Here is a tiny trained network, its code and every weight. The questions are about switching its units off for an input and a target symbol, where a switched-off unit gives its printed mean instead of its output.

import numpy as np


def w(rows, s, z=0):
    codes = np.array(rows[::2]) - 128.0
    scale = np.full(codes.shape[1], s)
    scale[-1] = z or s
    return codes * scale


def f(y):
    return y / 2 * (1 + np.tanh(0.7978845608 * (y + 0.044715 * y**3)))


def softmax(a):
    e = np.exp(a - a.max(-1, keepdims=True))
    return e / e.sum(-1, keepdims=True)


def log_softmax(a):
    a = a - a.max(-1, keepdims=True)
    return a - np.log(np.exp(a).sum(-1, keepdims=True))


def net(x, mask):
    ids = ['ΔΛΩζηξσ'.index(c) for c in x.split()]
    T = len(ids)
    res = E[ids] + P[:T]
    u = 0
    for l in range(2):
        q, k, v = (res @ M[l].T for M in (Q, K, V))
        z = softmax(np.where(np.tri(T) > 0, q @ k.T / 2**0.5, -1e9)) @ v
        res = res + np.where(mask[u], z, O[l][:, -1]) @ O[l][:, :-1]
        u += 1
        y = f(res @ A[l][:, :-1].T + A[l][:, -1])
        res = res + np.where(mask[u : u + 4], y, B[l][:, -1]) @ B[l][:, :-1]
        u += 4
    return log_softmax(res[-1] @ U[:, :-1].T + U[:, -1])


Q, K, V, O, A, B = {}, {}, {}, {}, {}, {}
E = w([
[150,171,154,184,32],'Δ',
[167,74,116,211,85],'Λ',
[244,92,154,207,239],'Ω',
[20,39,154,226,183],'ζ',
[52,91,85,252,101],'η',
[183,142,154,58,65],'ξ',
[170,11,184,118,103],'σ',
],0.015)
P = w([
[125,86,219,146,38],'0',
[93,42,218,160,57],'1',
[118,56,211,152,68],'2',
[94,72,191,157,96],'3',
[134,82,198,140,98],'4',
[114,87,191,125,92],'5',
[148,126,191,127,105],'6',
[176,182,171,147,111],'7',
[104,114,223,109,82],'8',
[124,90,254,49,67],'9',
],0.0056)
Q[0] = w([
[66,70,188,223,1],'L0H0',
[163,81,207,87,71],'L0H0',
],0.0085)
K[0] = w([
[179,161,19,54,254],'L0H0',
[173,198,54,186,166],'L0H0',
],0.0039)
V[0] = w([
[231,182,67,183,221],'L0H0',
[43,175,254,98,215],'L0H0',
],0.0083)
O[0] = w([
[225,171,79,173,152,154],'L0H0',
[158,222,250,130,206,2],'L0H0',
],0.013,0.0038)
A[0] = w([
[170,73,180,152,140,38],'L0N0',
[89,94,129,159,255,245],'L0N1',
[85,113,78,58,144,4],'L0N2',
[151,153,131,180,137,142],'L0N3',
],0.0091,0.0018)
B[0] = w([
[63,35,41,186,159,253],'L0N0',
[255,130,100,113,36,246],'L0N1',
[18,177,191,97,191,130],'L0N2',
[53,26,183,149,161,223],'L0N3',
],0.0069,0.0041)
Q[1] = w([
[87,150,136,183,51],'L1H0',
[154,98,152,185,2],'L1H0',
],0.0087)
K[1] = w([
[116,95,99,50,254],'L1H0',
[147,235,59,61,134],'L1H0',
],0.0067)
V[1] = w([
[24,98,116,231,166],'L1H0',
[167,2,124,9,251],'L1H0',
],0.0093)
O[1] = w([
[113,175,95,71,246,253],'L1H0',
[207,79,150,52,111,53],'L1H0',
],0.014,0.0065)
A[1] = w([
[204,93,128,173,40,126],'L1N0',
[123,41,102,188,184,21],'L1N1',
[41,251,89,2,96,4],'L1N2',
[223,194,178,216,45,102],'L1N3',
],0.0067,0.0037)
B[1] = w([
[146,209,167,11,186,208],'L1N0',
[144,253,166,103,20,254],'L1N1',
[123,232,127,55,55,151],'L1N2',
[140,85,92,76,144,174],'L1N3',
],0.0071,0.0083)
U = w([
[107,185,181,158,93,45],'Δ',
[123,93,44,101,122,165],'Λ',
[204,164,134,170,164,231],'Ω',
[101,141,255,129,214,253],'ζ',
[110,178,150,87,175,5],'η',
[141,97,195,118,68,90],'ξ',
[104,87,154,89,186,66],'σ',
],0.0087,0.0034)

Each question gives the input, a string of symbols that net reads in full, and the target symbol t.
The units are the heads (2 rows each of Q, K, V and O) and the neurons (one row each of A and B). Each row of codes is followed by its name. A weight is (code - 128) times the scale printed after its matrix; where a second scale follows, it is the last column's (O, A, B and U).
mask holds one flag per unit, layer by layer, with each layer's heads first. A switched-off unit (its flag False) gives its mean, the last column of its rows in O or B, instead of its output. The means were averaged over made-up inputs and are rounded, as every weight is.
A unit's drop is (log p(t) with every unit on - log p(t) with that unit switched off) / (log p(t) with every unit on - log p(t) with every unit switched off).
The circuit of an input: a set's keep is (log p(t) with only the set's units on - log p(t) with every unit switched off) / (log p(t) with every unit on - log p(t) with every unit switched off). Starting from all 10 units, units are removed one at a time, each time the one whose removal leaves the highest keep (on an exact tie, the one counted first), for as long as the keep stays at least 0.8.
circuit, biggest first: the units of the circuit, biggest drop first
most important unit: the unit with the biggest drop
k most important neurons: the k neurons with the biggest drops, biggest first
k most important neurons of layer l: the k neurons of layer l with the biggest drops, biggest first
drop of u: that unit's drop, to one decimal
input ξ Λ Λ ζ, target ξ: most important unit : L0N1
input Δ Δ Ω, target Δ: 2 most important neurons : (L1N1, L0N0)
input Λ Λ η Λ σ ξ σ σ, target ξ: 2 most important neurons : (L0N0, L0N3)
input Λ Δ Λ ζ Δ Δ ζ, target Δ: circuit, biggest first : (L0N1, L1H0, L0N0)
input Λ Δ σ Λ Λ Ω Λ ζ Δ ζ, target Ω: 2 most important neurons : (L0N1, L0N3)
input ζ ζ Δ, target ζ: 2 most important neurons : (L1N1, L0N1)
input Δ Δ Λ, target Δ: 4 most important neurons : (L0N0, L1N1, L0N3, L1N3)
input Δ Δ η, target Δ: 2 most important neurons : (L0N0, L0N3)
input Ω Δ Λ Λ Λ Ω η ξ ζ, target ξ: circuit, biggest first : (L1H0, L0N1)
input ξ ξ ζ Ω, target ξ: 3 most important neurons : (L0N1, L0N0, L0N3)
input Δ ζ ζ ζ Δ Δ Λ, target Δ: 2 most important neurons of layer 0 : (L0N3, L0N0)
input σ Ω Δ Δ σ, target Δ: 2 most important neurons : (L1N1, L0N0)
input η η Λ Λ η, target η: 2 most important neurons of layer 0 : (L0N1, L0N2)
input η ζ Λ, target η: 2 most important neurons : (L0N1, L1N2)
input σ Δ η η Λ Λ Λ σ Δ, target Λ: 2 most important neurons : (L1N1, L1N0)
input Δ η ζ η, target η: circuit, biggest first : (L1H0)
input Λ Ω ζ Λ η Δ Λ ξ Λ Λ, target ξ: 2 most important neurons : (L0N3, L0N0)
input Δ Λ Λ Δ Ω Δ Ω Δ σ ζ, target Ω: 2 most important neurons of layer 0 : (L0N3, L0N1)
input Λ ξ ξ ξ, target ξ: 2 most important neurons of layer 0 : (L0N0, L0N3)
input Λ Λ Λ Λ σ Ω ξ Λ Ω, target ξ: most important neuron of layer 1 : (L1N1)
input Λ Δ ξ Λ Δ, target ξ: drop of L0N0 : 0.2
input η Λ Δ Ω Λ η, target Ω: drop of L0H0 : 0.8
